Below is a small trained network, with its code and all its weights. Each question gives an input and a class and asks what happens when units are switched off, that is, made to give their printed mean instead of their output.

import numpy as np


def w(rows, s, z=0):
    codes = np.array(rows[::2]) - 128.0
    scale = np.full(codes.shape[1], s)
    scale[-1] = z or s
    return codes * scale


def norm(h):
    return h / np.sqrt((h * h).mean(-1, keepdims=True) + 1e-5)


def f(y):
    return np.maximum(y, 0)


def log_softmax(a):
    a = a - a.max(-1, keepdims=True)
    return a - np.log(np.exp(a).sum(-1, keepdims=True))


def net(x, mask):
    res = np.array(x, float).reshape(1, 4) / 4 @ E
    u = 0
    for l in range(4):
        y = f(norm(res) @ A[l][:, :-1].T + A[l][:, -1])
        res = res + np.where(mask[u : u + 8], y, B[l][:, -1]) @ B[l][:, :-1]
        u += 8
    return log_softmax(norm(res)[-1] @ U[:, :-1].T + U[:, -1])


A, B = {}, {}
E = w([
[104,80,121,100,77,160,113,98,118,174,147,221],'x0',
[234,143,85,105,204,98,77,106,103,134,122,173],'x1',
[134,101,97,99,77,95,140,252,72,107,141,132],'x2',
[111,211,92,165,104,122,124,138,163,148,206,134],'x3',
],0.012)
A[0] = w([
[102,72,187,79,172,135,95,109,79,55,65,131,22],'0.n0',
[113,154,157,159,193,133,98,127,159,89,117,126,117],'0.n1',
[142,130,202,124,168,106,174,162,168,141,146,73,107],'0.n2',
[119,112,80,135,81,68,160,196,102,92,125,147,91],'0.n3',
[112,190,69,182,129,82,130,138,164,199,181,128,55],'0.n4',
[90,115,147,176,194,133,141,86,254,148,159,120,79],'0.n5',
[167,184,154,198,94,91,175,145,121,179,156,155,3],'0.n6',
[180,124,159,87,100,143,128,144,133,152,110,99,119],'0.n7',
],0.0077,0.0054)
B[0] = w([
[105,124,215,170,182,85,184,67,78,208,211,108,210],'0.n0',
[76,131,92,134,106,55,120,87,130,100,95,170,204],'0.n1',
[40,96,107,63,168,156,94,155,154,184,115,134,197],'0.n2',
[123,108,130,29,182,144,185,129,204,72,172,178,239],'0.n3',
[118,97,144,115,134,146,190,69,31,207,227,38,230],'0.n4',
[136,113,179,129,161,127,169,122,102,1,122,210,253],'0.n5',
[118,65,178,178,202,99,117,119,72,153,153,131,154],'0.n6',
[153,113,70,113,186,187,137,157,88,142,166,132,157],'0.n7',
],0.0076,0.005)
A[1] = w([
[213,150,58,99,127,87,28,119,134,130,132,114,40],'1.n0',
[132,182,142,156,145,117,80,73,174,153,98,154,74],'1.n1',
[105,115,99,126,109,149,87,82,144,154,109,172,113],'1.n2',
[127,170,104,148,157,101,111,144,163,85,114,9,34],'1.n3',
[143,194,116,150,91,106,130,123,142,153,150,123,54],'1.n4',
[172,146,76,101,145,117,98,86,104,154,102,94,16],'1.n5',
[68,122,128,121,84,204,126,164,126,96,92,74,63],'1.n6',
[108,109,105,130,75,168,77,113,141,166,166,159,1],'1.n7',
],0.011,0.0032)
B[1] = w([
[153,82,215,204,37,167,79,163,170,142,166,188,254],'1.n0',
[82,117,140,97,160,158,247,201,124,16,130,104,245],'1.n1',
[84,170,80,140,165,114,154,153,146,112,29,152,221],'1.n2',
[68,139,66,74,166,72,26,119,118,202,15,254,228],'1.n3',
[115,91,161,118,198,138,161,109,51,166,131,59,163],'1.n4',
[154,89,214,236,69,183,137,139,117,168,116,185,213],'1.n5',
[243,142,192,204,87,144,36,150,160,141,118,150,227],'1.n6',
[96,138,108,106,213,61,5,94,144,166,82,156,192],'1.n7',
],0.0082,0.0046)
A[2] = w([
[105,122,189,195,119,131,113,115,237,128,141,84,52],'2.n0',
[138,125,46,95,105,140,109,188,114,93,146,102,63],'2.n1',
[110,105,131,79,123,97,113,119,114,136,57,150,152],'2.n2',
[169,69,148,102,102,127,170,104,68,172,43,12,60],'2.n3',
[169,147,153,142,172,74,118,150,139,108,119,114,96],'2.n4',
[106,236,77,167,118,121,134,133,117,154,208,108,30],'2.n5',
[183,137,97,93,86,112,108,155,117,82,194,127,115],'2.n6',
[122,143,156,157,60,127,107,135,182,120,113,100,4],'2.n7',
],0.011,0.0027)
B[2] = w([
[238,166,166,112,91,53,85,98,186,165,133,112,225],'2.n0',
[79,141,127,98,152,118,189,97,141,53,123,143,180],'2.n1',
[103,208,40,141,106,91,119,88,116,183,192,100,254],'2.n2',
[89,127,148,157,233,119,117,77,27,157,234,135,188],'2.n3',
[103,142,68,130,74,151,123,151,185,181,151,122,188],'2.n4',
[111,56,165,124,220,80,124,52,26,170,165,112,209],'2.n5',
[148,124,143,141,161,152,146,122,164,52,86,40,201],'2.n6',
[255,128,184,153,72,112,130,154,208,215,94,70,171],'2.n7',
],0.0095,0.0055)
A[3] = w([
[51,86,13,90,83,129,79,114,142,150,80,166,54],'3.n0',
[120,202,189,133,148,95,143,104,148,185,97,166,234],'3.n1',
[97,126,119,81,123,196,224,134,216,31,43,117,150],'3.n2',
[117,116,89,36,118,101,163,252,134,43,163,106,91],'3.n3',
[176,92,100,213,186,254,142,156,119,105,141,187,144],'3.n4',
[144,187,139,112,118,183,203,43,142,2,84,86,3],'3.n5',
[207,135,171,185,87,199,141,161,109,117,97,190,39],'3.n6',
[69,181,34,70,131,112,87,152,139,177,86,178,12],'3.n7',
],0.0086,0.0022)
B[3] = w([
[86,156,121,190,197,135,67,170,122,112,61,83,183],'3.n0',
[136,95,43,87,74,194,149,244,92,76,148,122,255],'3.n1',
[186,36,106,107,185,87,145,33,97,114,224,176,209],'3.n2',
[162,168,142,121,159,180,213,43,185,29,62,255,202],'3.n3',
[118,150,185,94,62,99,114,119,174,152,137,32,200],'3.n4',
[201,142,124,84,168,135,198,156,183,28,38,200,196],'3.n5',
[120,181,168,140,52,84,101,150,141,185,141,55,193],'3.n6',
[88,132,37,197,77,171,82,214,116,115,56,23,199],'3.n7',
],0.0097,0.0082)
U = w([
[154,115,144,93,175,154,213,86,195,8,101,191,253],'0',
[83,73,163,112,210,121,147,63,21,204,240,87,64],'1',
[177,129,193,149,3,130,92,164,204,182,134,85,27],'2',
[34,130,28,162,142,160,62,171,120,125,48,107,98],'3',
],0.013,0.00058)

Each question gives the input, the list of numbers given to net, and the class t.
The units are the neurons (one row each of A and B). Each row of codes is followed by its name. A weight is (code - 128) times the scale printed after its matrix; where a second scale follows, it is the last column's (A, B and U).
mask holds one flag per neuron, layer by layer. A switched-off neuron (its flag False) gives its mean, the last column of its row in B, instead of its output. The means were averaged over made-up inputs and are rounded, as every weight is.
A unit's drop is (log p(t) with every unit on - log p(t) with that unit switched off) / (log p(t) with every unit on - log p(t) with every unit switched off).
The circuit of an input: a set's keep is (log p(t) with only the set's units on - log p(t) with every unit switched off) / (log p(t) with every unit on - log p(t) with every unit switched off). Starting from the 12 units with the biggest drops (on a tie, the unit counted first), units are removed one at a time, each time the one whose removal leaves the highest keep (on an exact tie, the one counted first), for as long as the keep stays at least 0.8.
circuit, biggest first: the units of the circuit, biggest drop first
unit that matters most: the unit with the biggest drop
top k neurons: the k neurons with the biggest drops, biggest first
top k neurons in layer l: the k neurons of layer l with the biggest drops, biggest first
drop of u: that unit's drop, to one decimal
input [4,4,-1,4], class 1: unit that matters most : 0.n4
input [-5,-7,7,-1], class 0: top 2 neurons : (0.n3; 1.n0)
input [3,1,2,2], class 3: top 3 neurons : (0.n5; 1.n7; 0.n0)
input [2,7,2,-6], class 2: top 2 neurons : (1.n0; 0.n4)
input [0,1,-6,-7], class 1: top 4 neurons : (0.n0; 2.n3; 0.n3; 3.n3)
input [-8,7,-5,4], class 3: top 3 neurons : (1.n3; 0.n1; 1.n6)
input [-3,7,1,-6], class 2: top 3 neurons : (1.n0; 0.n4; 1.n5)
input [0,4,3,2], class 2: top 2 neurons in layer 1 : (1.n0; 1.n1)
input [-1,7,0,-8], class 1: top 2 neurons : (0.n0; 2.n3)
input [6,-8,-7,8], class 1: top 4 neurons in layer 1 : (1.n0; 1.n5; 1.n7; 1.n4)
input [-8,-6,5,6], class 3: top 2 neurons : (1.n3; 1.n0)
input [8,8,-4,-1], class 2: top 4 neurons : (1.n0; 1.n5; 1.n3; 3.n4)
input [-2,6,-3,-5], class 2: top 2 neurons in layer 1 : (1.n5; 1.n0)
input [8,-4,4,5], class 3: circuit, biggest first : (1.n7)
input [-1,4,3,-3], class 2: top 2 neurons : (0.n5; 0.n4)
input [8,6,2,8], class 1: top 2 neurons in layer 1 : (1.n3; 1.n4)
input [-8,8,-2,1], class 2: drop of 1.n5 : 1.2
input [-5,-3,-3,0], class 3: drop of 1.n3 : 0.3
input [7,7,0,-8], class 1: drop of 0.n0 : 2.1
input [-6,3,4,1], class 3: circuit, biggest first : (1.n3)
